Below is a small trained network, with its code and all its weights. Each question gives an input and a class and asks what happens when units are switched off, that is, made to give their printed mean instead of their output.

import numpy as np


def w(rows, s, z=0):
    codes = np.array(rows[::2]) - 128.0
    scale = np.full(codes.shape[1], s)
    scale[-1] = z or s
    return codes * scale


def f(y):
    return y / 2 * (1 + np.tanh(0.7978845608 * (y + 0.044715 * y**3)))


def log_softmax(a):
    a = a - a.max(-1, keepdims=True)
    return a - np.log(np.exp(a).sum(-1, keepdims=True))


def net(x, mask):
    res = np.array(x, float).reshape(1, 8) / 4 @ E
    y = f(res @ A[0][:, :-1].T + A[0][:, -1])
    res = res + np.where(mask, y, B[0][:, -1]) @ B[0][:, :-1]
    return log_softmax(res[-1] @ U[:, :-1].T + U[:, -1])


A, B = {}, {}
E = w([
[137,254,141,122,143,146],'x0',
[162,170,116,96,197,142],'x1',
[53,104,144,146,80,180],'x2',
[143,113,106,168,113,231],'x3',
[105,130,119,191,148,118],'x4',
[155,123,140,143,37,104],'x5',
[96,177,33,122,109,103],'x6',
[195,130,90,16,84,145],'x7',
],0.011)
A[0] = w([
[122,113,1,93,105,140,254],'n1',
[196,128,144,75,111,176,196],'n2',
[140,199,138,94,130,75,100],'n3',
[94,152,140,153,125,175,30],'n4',
[107,138,136,141,55,119,91],'n5',
[115,136,144,84,143,96,20],'n6',
[151,140,140,78,108,84,247],'n7',
[126,146,67,80,112,110,76],'n8',
[99,146,57,122,151,109,55],'n9',
[128,133,37,91,117,126,169],'n10',
[127,146,60,90,111,118,68],'n11',
[78,178,86,168,129,209,239],'n12',
[101,167,162,63,140,64,199],'n13',
[111,130,148,145,46,134,96],'n14',
[86,113,171,130,63,120,213],'n15',
[110,121,73,115,83,112,176],'n16',
[102,173,86,179,141,74,177],'n17',
[109,153,76,79,115,123,177],'n18',
[85,136,99,156,159,170,42],'n19',
[110,183,93,157,144,64,188],'n20',
],0.015,0.0037)
B[0] = w([
[233,122,41,29,131,28,248],'n1',
[40,201,117,107,133,65,220],'n2',
[124,177,122,95,129,82,209],'n3',
[187,138,143,104,103,179,167],'n4',
[91,62,99,179,95,171,184],'n5',
[147,173,197,142,154,172,155],'n6',
[139,167,133,83,129,188,210],'n7',
[175,200,76,91,141,141,193],'n8',
[146,153,100,105,170,61,183],'n9',
[241,114,35,39,72,45,213],'n10',
[159,152,26,159,109,145,189],'n11',
[249,195,140,129,214,192,244],'n12',
[184,213,185,118,207,140,224],'n13',
[60,90,59,88,63,182,195],'n14',
[127,77,98,106,124,173,213],'n15',
[107,79,92,173,154,109,194],'n16',
[99,163,217,113,214,75,223],'n17',
[173,151,108,57,168,124,201],'n18',
[118,124,167,96,108,165,180],'n19',
[107,155,139,73,209,68,224],'n20',
],0.011,0.013)
U = w([
[70,132,126,152,155,112,171],'0',
[162,184,52,252,51,52,6],'1',
[83,163,206,101,208,56,127],'2',
[121,3,55,90,143,110,198],'3',
[137,146,126,99,42,191,85],'4',
[210,152,198,137,164,230,81],'5',
[236,212,48,94,143,53,162],'6',
[161,184,38,255,55,44,6],'7',
],0.009,0.012)

Each question gives the input, the list of numbers given to net, and the class t.
The units are the neurons (one row each of A and B). Each row of codes is followed by its name. A weight is (code - 128) times the scale printed after its matrix; where a second scale follows, it is the last column's (A, B and U).
mask holds one flag per neuron, in row order. A switched-off neuron (its flag False) gives its mean, the last column of its row in B, instead of its output. The means were averaged over made-up inputs and are rounded, as every weight is.
A unit's drop is (log p(t) with every unit on - log p(t) with that unit switched off) / (log p(t) with every unit on - log p(t) with every unit switched off).
The circuit of an input: a set's keep is (log p(t) with only the set's units on - log p(t) with every unit switched off) / (log p(t) with every unit on - log p(t) with every unit switched off). Starting from the 12 units with the biggest drops (on a tie, the unit counted first), units are removed one at a time, each time the one whose removal leaves the highest keep (on an exact tie, the one counted first), for as long as the keep stays at least 0.8.
units of the circuit, in order: the units of the circuit, biggest drop first
most important unit: the unit with the biggest drop
top k neurons: the k neurons with the biggest drops, biggest first
drop of u: that unit's drop, to one decimal
input [1,0,8,5,-3,8,-4,2], class 4: most important unit -> n1
input [0,-1,-4,-1,-7,0,-3,-4], class 2: units of the circuit, in order -> n1, n10
input [1,-3,6,-2,8,1,-1,-1], class 3: units of the circuit, in order -> n13, n14, n15
input [2,3,-6,0,-6,0,-8,-6], class 2: units of the circuit, in order -> n1, n10
input [5,4,3,4,-3,3,-7,7], class 2: units of the circuit, in order -> n2, n1, n10
input [0,-5,2,-1,7,6,3,-7], class 0: top 2 neurons -> n17, n1
input [3,5,3,-3,1,7,-6,4], class 2: top 2 neurons -> n1, n10
input [5,-4,-2,7,6,8,0,1], class 4: top 2 neurons -> n14, n13
input [4,-3,4,-4,3,-5,-4,-6], class 2: top 2 neurons -> n17, n7
input [-2,1,-2,3,7,7,-5,7], class 4: drop of n1 -> 0.1
input [4,-1,8,0,3,5,2,4], class 3: drop of n5 -> 0.2
input [7,-8,-8,1,0,2,-6,-5], class 2: drop of n1 -> 0.1
